Each row has a class, written after it.
[ -1 -25   7  13  16  21  12   0 -10   9   0 -26  -5 -22 -24  -9   5  -4
 -31  18  43  -2  36  19 -17   0 -27 -22  39  17 -74  32 -40  29 -68 -12
  15  47  24] -> <147>
[-24 -38  -5  -1  13 -42 -70  -3 -18 -40 -30  19 -55 -15  -5 -11  11  30
 -30  22   2 -12 -24 -14 -19 -32 -24  33  11  15  -6   6 -41  31 -19   4
 -12   7  18] -> <138>
[ 15 -23 -10  23  31   9   7  -2   6  38  -8 -27 -11 -27  -9  -4  -3   4
 -23  14  31  -8  38  12  -3   4 -31   4  40  12 -58  25 -33  28 -47   1
  14  32  49] -> <197>
[-83  17  -8  -1  33 -49  54   7   5 -47 -78  14  50   1 -16  38 -22 -26
 -31  11 -47 -25  10 -44 -72 -18 -12  40  -6  47   4 -51 -38  20 -32  20
 -66 -18 -23] -> <147>
[ 10 -16 -21  26  33  19  -5   9  16  15  -7 -55  -6 -13  -3  -4  10  -2
 -40  11  47  -6  22   7 -10   4 -25   0  52   6 -71  24 -50  33 -38   3
   8  32  37] -> <138>
[-79   7 -15 -14   0  -5 -22  15   5 -61 -48  26  32   3 -24   9 -13 -40
 -64  17 -25  17  41  -7 -27  -7 -11 -33 -63  56  59 -55  -1  33 -19  31
 -35 -28   9] -> <179>
[-87  15 -27  21  32  19   4  26   9 -22 -82  -2  36 -30  13   7 -30  23
 -26  17 -19   6  31 -40 -39  24 -62  25 -16 -46  14 -73 -33  38 -34  14
 -41 -21 -20] -> <194>
[-25 -34  -2  -3  16 -31 -63  -9 -15 -37 -27  12 -50 -16  -7 -10  13  25
 -40  15   7 -20 -19 -12 -25 -24 -32  23  13  11 -20   2 -52  26 -25  16
  -9  14  13] -> <138>
[-20 -45   6   6  -1 -38 -55 -17 -32 -38 -26  30 -49 -32 -16 -25  15  25
 -29  15  10 -22 -21   8 -17 -30 -39  27  -7  16  -8  -2 -54  25 -28  -3
 -14  14  27] -> <179>
[-26 -48   6   1   9 -61 -65  -8 -24 -37 -23  27 -56 -18 -29 -20  19  20
 -33  10   6 -13 -11   3 -17 -30 -19  36  15  15 -17  -6 -53   8 -19  -9
 -12  18  21] -> <82>
[-57  28  -4  -1  25 -22  23  -4  -6 -62 -46  18  16 -26 -14  -5 -32  32
 -48  16   7  -6   9 -77 -51 -14 -26  19 -49  -1  39 -30   8  29   3  35
 -18   7   7] -> <59>
[-93   8   9  18  21 -54  -9  20  -7 -27 -38  -1  48   9   2 -14 -16   7
 -18 -33 -16 -15  33 -63  -9  -1 -41 -14 -11 -17  26 -51 -40  23  -1  45
  -1 -38 -15] -> <197>
[  5 -38  -4   4  21  25   7   2   1  11 -12 -33  -2 -26 -23 -11 -10 -18
 -41  11  54  -7  37  21   5   3 -24 -19  38  12 -60  20 -45  48 -62  -7
  16  37  35] -> <147>
[ 10 -33 -15  21  35   9   6   0   6  20 -14 -43 -10 -30 -19  -8  -5  -8
 -35  15  40  -7  20  38  -4 -19 -33   2  53   3 -72   9 -54  27 -39  -1
   3  42  37] -> <33>
[-24 -49   6  -5   8 -36 -69 -20 -22 -38 -23  31 -54 -15 -25 -20  12  28
 -26  14  12 -16 -13 -11 -17 -25 -31  28  -2   7 -17   2 -53  23 -18   3
  -8  15  22] -> <194>
[-23 -59  -3  -9  22 -47 -58 -16 -30 -34 -25  20 -62 -19 -17 -13   6  26
 -30  17  10 -22 -24   8 -13 -44 -34  43   3   8 -18  -7 -61  23  -9   2
 -12  20  19] -> <33>
[-22 -48   5   9   0 -39 -59  -8 -29 -46 -26  29 -44 -25 -15 -25   7  23
 -31  14  14 -17 -16   5 -11 -32 -43  25  -9  16  -3  -3 -50  28 -28  -6
  -9  14  34] -> <179>
[-10 -39   3  -1  12 -50 -58 -27 -17 -25 -25  25 -45 -16 -14 -19   7  24
 -20  16   0 -19  -2  -5 -18 -45 -29  33   1  10  -1   1 -68  21  -5  11
 -21  16  19] -> <27>
[  4 -19  -1  16  19  18   5  -1 -12  13 -19 -20 -14 -29 -17  -9  -3  -1
 -38  12  49  -6  30  12 -12  -4 -25 -20  33  28 -51  27 -41  36 -55  -9
  11  47  36] -> <147>
[-47 -18 -24  32   8 -50  61  -4 -55 -49 -77  51  33  57 -52 -28 -22 -11
 -10   1 -50  38   6 -54 -46   2 -19 -49 -15  23  -2 -41 -44 -10  14 -12
 -36 -31 -80] -> <82>
[-34 -55   1  -4   9 -56 -63  -1 -23 -38 -28  27 -53 -20 -33 -20  14  22
 -19   8   3 -12  -7  -4 -16 -34 -21  26  15   0  -9  -7 -51  11 -22 -11
 -10  15  18] -> <82>
[  4 -34  -3  32  14  22   0  -1   9  13  -8 -31   3 -30 -17 -18   7 -19
 -39  11  36  -6  33  42 -18   0 -36 -10  46  11 -75  18 -56  25 -61  -5
   5  36  43] -> <179>
[ -4 -39   5   8   8 -44 -56 -24 -26 -25 -20  26 -50 -17  -8 -23   7  28
 -22  12   2 -13  -1 -14 -15 -35 -36  29   7   4  -8   6 -70  14 -10   9
  -9   9  14] -> <27>
[-34 -52  13 -13   7 -39 -54 -10 -36 -49 -30  28 -56 -29 -24 -10   3  30
 -23  17  10 -21 -14  -7 -20 -39 -39  18  -4  10  -1  -6 -53  32 -44   2
 -15  27   7] -> <147>
[-114   57   31  -13    2  -15   30   -3   28  -42  -27   31   53  -23
   40    8  -45   18   -9   31    9   14   29   -2  -53   -3  -22   77
  -39   -1   50  -52   32   -5  -13   48  -36  -32  -35] -> <197>
[ -3 -36   3  16  20  17   8   3   3  11  -7 -30  -5 -29 -13  -1  -1  -2
 -28  19  40  -8  31  15 -10   2 -27  -2  28  19 -62  15 -41  42 -68 -13
   5  44  24] -> <147>
[ 21 -25 -14  29  22  20  18 -13 -13  16 -16 -21  -2 -27 -15 -19 -10  -2
 -30  19  60 -10  23  31  -2  -3 -38 -16  33  27 -65  24 -54  31 -43 -13
  12  41  55] -> <179>
[-28 -54   7  -5  12 -44 -62 -13 -13 -36 -28  21 -47 -24 -22 -24   6  21
 -22   9   6 -17 -16  -3  -9 -37 -36  29  11  -1 -18  -5 -76  31 -19  -1
 -15   8  23] -> <194>
[ 12 -27   6  30  21   2  -5 -14  14  31  -7 -22 -15 -32 -17 -13  -3   8
 -31  14  37 -14  28  14  -7   5 -26  10  40  17 -64  23 -21  36 -50   8
  17  42  43] -> <197>
[-54  30 -17  20  11 -49  59 -17 -23 -39 -59  27  30  -2  -3  -6 -18 -16
 -20  23 -34  20  45 -58 -53 -13  -6  90  17  37  47 -35 -47 -19   1  44
 -62 -53 -30] -> <27>
[ 22 -65  -2  26  23  20  21   3   4  23   5 -47  -9 -20 -33  -3 -10 -10
 -40   4  44  -9  45  15  -4 -16 -26  -9  53  12 -67   9 -46  28 -50  -5
  27  36  53] -> <59>
[-100   12  -27   -2   37  -28    4   -1    0  -33  -71   32   34   23
   -1   10  -21   -7  -22   24   10    6   22  -50  -33   23  -11   14
  -46   26   21  -48  -28   36   23    4  -46  -45  -17] -> <82>
[-41 -50   8  -3  13 -56 -68  -5 -23 -45 -25  33 -49 -12 -30 -22   4  21
 -30  10  10 -16 -14  -2 -12 -36 -28  27   8  17   1 -11 -53  14 -14  -7
  -9  18  23] -> <82>
[-35 -10 -14  17   6 -18 -17  -3 -12 -32 -59  46  20  37 -37   1 -30 -20
 -61  29 -38  21  63  -8  -6   5   4  15  -9  11  98 -93  78  22  -3  74
 -42 -12  10] -> <59>
[-22 -37   4  -6  12 -39 -64 -16 -29 -47 -29  14 -47 -10 -18 -23   9  15
 -22  13  17 -14   0  -4 -22 -25 -38  30  -1  11 -12   0 -53  23 -24  -7
 -16  22  18] -> <104>
[-48  10 -15  18  22 -30  43  -9  11 -73 -15  12  69  79  11  -5 -14 -27
 -42  42 -22  31  -2 -38 -28  44 -12  44 -62  30  50 -67  22  13   1  32
 -65 -13 -83] -> <138>
[-32 -51   7   4  10 -57 -64  -4 -20 -43 -29  33 -52  -8 -39 -16  10  26
 -23   9   9 -17 -14  -9 -15 -42 -14  34   9  23 -10  -2 -44  13  -8 -13
 -11  20  27] -> <82>
[-91  20  -1  14  -9 -14 -14  -8  -9 -49 -16  19  24   3  -5  -9   8  -6
 -43  -3 -26  16  48  13 -37   6 -22 -31   7 -31 -10 -65 -22  -8 -21  58
   2 -37 -24] -> <179>
[-32 -52  12 -11   5 -46 -59  -6 -33 -52 -24  22 -57 -28 -21 -14  10  28
 -20  11  16 -16 -11 -15 -15 -43 -28  18  -6   7   2   0 -55  32 -39  -1
 -12  21  10] -> <147>
[-78  16  44   2 -14 -39   5 -29  15 -81 -28  33  -3  15  15 -38 -30  -3
  -5  -8  24  19  -2 -40 -75   8 -69   6 -51  20  12 -31 -23 -11  15  39
 -38 -10 -61] -> <104>
[-28 -37  -6 -10  11 -35 -58   2 -15 -41 -27   8 -53 -15 -10 -10  10  23
 -37  12   4 -13 -13  -9 -18 -35 -24  26   9  10 -12  -1 -47  29 -20   4
  -5   4  20] -> <138>
[  1 -19  -8  29  14  23 -12   1   6  27 -11 -35   6 -30 -23 -21   2  -3
 -36   9  51   8  43  21  -1  13 -22   1  50  13 -70  28 -39  33 -34  -3
  17  32  49] -> <194>
[ -2 -27   2  20  18  19   4   8  -6  10  -6 -32  -3 -24 -22  -3  -5  -4
 -30  14  39  -2  32  23  -6  -4 -30 -22  43  18 -61  20 -40  36 -64 -10
  14  45  28] -> <147>
[-27 -37  -4  -4  11 -31 -62  -7 -16 -53 -31  11 -42 -17 -22 -16   4  18
 -28  14   8 -12 -12  -7 -13 -32 -40  30   3   8 -14  -1 -54  30 -14 -11
 -10  11  25] -> <104>
[-51  17  -3  10   9 -48 -48  11  -8 -59 -56  16   4  28 -62  17 -38 -33
  -9  17   6   1   7 -57 -35 -17  -3 -34 -15  49  34 -22  49  30 -11  44
 -25  -9   1] -> <33>
[  4 -27 -13  18  27  11  -7  -3  12  12 -14 -51   9 -16 -11 -13  -3 -22
 -26  13  50  -3  45  35  -5   8 -32  14  49   7 -64   9 -49  33 -44 -10
  -2  38  41] -> <104>
[ 25 -23 -13  24  31   2   2 -17   3  35   0 -46  -4 -37  -3 -15   0  -5
 -23  17  39  -6  46  18   1  -4 -35  -6  43   6 -69  19 -88  34 -41   2
   6  33  35] -> <27>
[-43 -53   5  -1  12 -54 -63 -12 -14 -44 -22  28 -59  -6 -33 -16  14  17
 -28  10   6 -15 -11   1 -27 -29 -22  41  16   8 -21 -11 -55   9 -16  -7
 -14  15  13] -> <82>
[-71 -37   1  14  28 -28   5  10   5 -65 -43 -11  31  51 -65   2 -58 -40
  21 -15  25  -7  28 -88   2 -33 -21 -51  -5  16  38 -51 -29  35  -6  62
 -21 -27 -32] -> <33>
[-22 -58  -1  -6  17 -41 -66 -13 -27 -31 -24  17 -57 -23 -24 -18   9  20
 -32  12   9 -18 -20   3 -13 -42 -30  27   4   7 -15   0 -57  25 -15   8
  -9  24  17] -> <33>
[-22  23 -29  39  33 -30  12  -1 -17 -41 -64  10  16  18  21 -16 -26 -41
 -11  30  -2  24  44 -96 -53  47  -3  58  -9  21  49 -16   6  27 -63  -3
 -37 -11 -20] -> <104>
[-39 -36  14  -5   4 -38 -57  -2 -29 -54 -20  20 -50 -18 -27 -13   7  26
 -23  11   9 -16 -23  -9 -23 -41 -35  19   3   8   4   3 -45  27 -34  -2
 -14  27   7] -> <147>
[ -7 -57   3  -2  19 -43 -61 -16 -30 -29 -20  17 -66 -20 -15 -13  11  21
 -25  17   4 -17 -21   4 -17 -35 -35  38   4   5 -25  -2 -56  17 -24   4
 -15  26   8] -> <33>
[-75 -36  -3  -7  14 -47 -32   2   6 -71 -42  38  20  28 -13  -8 -42 -32
 -15  34 -27  26  24 -56 -23  22 -12  43 -47  13  42 -46  30  45 -26  43
 -36 -30 -39] -> <33>
[-12 -81  18  13   4 -37 -58  -9 -24 -28 -17  15 -50 -18 -42 -14   4  14
 -34   6  -2 -21  -4  -7 -17 -38 -33  30  22   5  -4 -15 -46  20 -33  20
  -9  17  19] -> <59>
[-27 -45   8   1   1 -40 -64 -13 -20 -36 -25  28 -49 -21 -24 -22  13  24
 -25   9   2 -13 -20  -8 -20 -26 -34  36  12   8 -14   2 -54  16 -17   0
 -11   8  18] -> <194>
[ 16 -30  -8  27  35  10   2   0  22  25  -7 -36 -12 -14 -23 -10   0 -10
 -31   9  34 -10  39  13 -11  -3 -27   5  50   5 -64  28 -33  31 -51   3
   8  41  52] -> <197>
[-12 -46   1   2   6 -43 -56 -23 -20 -22 -24  21 -54 -26 -11 -20   5  31
 -19  10   0 -17  -3 -12 -17 -40 -42  26   1   4  -2   0 -74  20  -9   6
 -11  12  15] -> <27>
[ 22 -35  -7  23  24  18   5  -6  18  28  -4 -36 -12 -32 -23   0   3  -6
 -31  11  40  -9  29  14  -6   2 -24   9  49  17 -70  32 -38  23 -51   7
  13  27  43] -> <197>
[ 13 -24  -3  36  23  20  -1   4  16  29  -4 -31  -9 -25 -20  -2   3   6
 -33  13  33   0  32  22  -7  -6 -28   8  50  18 -69  32 -28  23 -46  -2
  16  35  48] -> <197>
[  2 -14 -22  25  27  24  -5  13   8  21 -21 -43   4 -22  -8  -8   8  -1
 -43  16  33  -1  36  10 -19   6 -25 -11  57  10 -63  27 -33  30 -49   5
   9  35  38] -> <138>
[-58  49  18 -15   3   6  66   1   7 -77 -30  16  38 -41 -24  18   9  -1
 -55  40 -13 -17  33 -85 -61  19   5  38 -66  21 -49 -16  18  22 -68   7
 -20 -31 -15] -> <179>
[-19 -43   6   1   3 -35 -61 -17 -33 -40 -27  39 -48 -23 -16 -26  15  19
 -34  21   6 -21 -20  11 -14 -33 -35  25  -6  13  -6   1 -52  27 -27  -6
 -13  11  32] -> <179>
[  6 -26  -7  21  26   7  -8  -7  10  22  -5 -22 -14 -21 -20  -8   1   0
 -34  17  41  -4  40  15 -12  -3 -25   3  40  20 -46  28 -23  25 -48  10
  15  39  52] -> <197>
[-38 -34 -17 -10  14 -42   1 -24  34 -42 -31  43  62  14  -6  22 -48 -31
  -9   6 -24   5  21 -11 -17 -26  25 -20  14  23  29 -26  37 -11   4  90
  11 -11   2] -> <33>
[-14 -59   4   2  16 -39 -55 -15 -26 -33 -26  15 -64 -28 -21 -15   4  25
 -34  10   9 -21 -23   4 -13 -45 -29  54  14   5 -26  -5 -63  20 -22   5
  -8  24  13] -> <33>
[-28 -46   3   5  -2 -43 -66 -12 -20 -35 -31  28 -55 -28 -32 -25   8  30
 -25  16   0 -14 -25 -10 -15 -26 -38  30  15   6 -14  -1 -43  30 -21  -6
  -6   7  22] -> <194>
[-27 -50   5   3   4 -40 -53 -19 -37 -45 -23  30 -46 -20 -22 -26   3  16
 -28  18  10 -21 -17   9 -15 -31 -42  25   1  11 -12  -6 -65  28 -34  -2
  -8  11  22] -> <179>
[-23 -32  -8  -1   7 -33 -64  -3 -18 -40 -29  11 -60 -17 -11 -12  17  25
 -38  19   7  -8 -22  -8 -29 -25 -33  22  17   5 -16   4 -39  23 -23   6
 -10   6  11] -> <138>
[-23 -46   7   4   5 -46 -63 -16 -29 -34 -32  30 -55 -30 -19 -24   9  32
 -18  10   7 -16 -17 -12 -17 -31 -39  32  15   4 -10   1 -65  16 -22   3
 -10  10  20] -> <194>
[  5 -16  -7  17  17  17   1  -7  -1  24  -8 -28  -2 -34 -17 -21   5  -9
 -32  10  33   4  36  24 -15   8 -31 -10  52   7 -68  25 -60  16 -46  -1
  11  32  34] -> <194>
[-98  34  -4 -16  46 -16  22  -6 -33 -50 -38  -1  34  -1   6  27 -37   0
 -38  18  31 -12  42 -28 -24 -21  -5  66  -4  18  -8 -50 -71   6 -10  43
 -17 -37 -10] -> <33>
[-21 -53   5   5   2 -42 -52 -22 -31 -47 -22  32 -45 -15 -23 -31  10  17
 -29  16  19 -15  -9   6 -17 -33 -31  26  -7  20  -5   2 -53  25 -24   2
 -14  18  28] -> <179>
[ -4  -5  -9  25  34  18  -7   3  18  14  -3 -36  -4   3  -1  -8  11  -9
 -45  26  35  -1  33  21 -27   9 -24 -10  51  11 -74  23 -26  33 -51   0
   6  41  34] -> <138>
[-29 -29   2  -4  11 -36 -62   2 -19 -44 -29  15 -55 -15  -2 -16  11  26
 -37  17   9 -11 -15  -7 -24 -38 -27  37  13  10   0   1 -45  23 -24   4
 -14   8  17] -> <138>
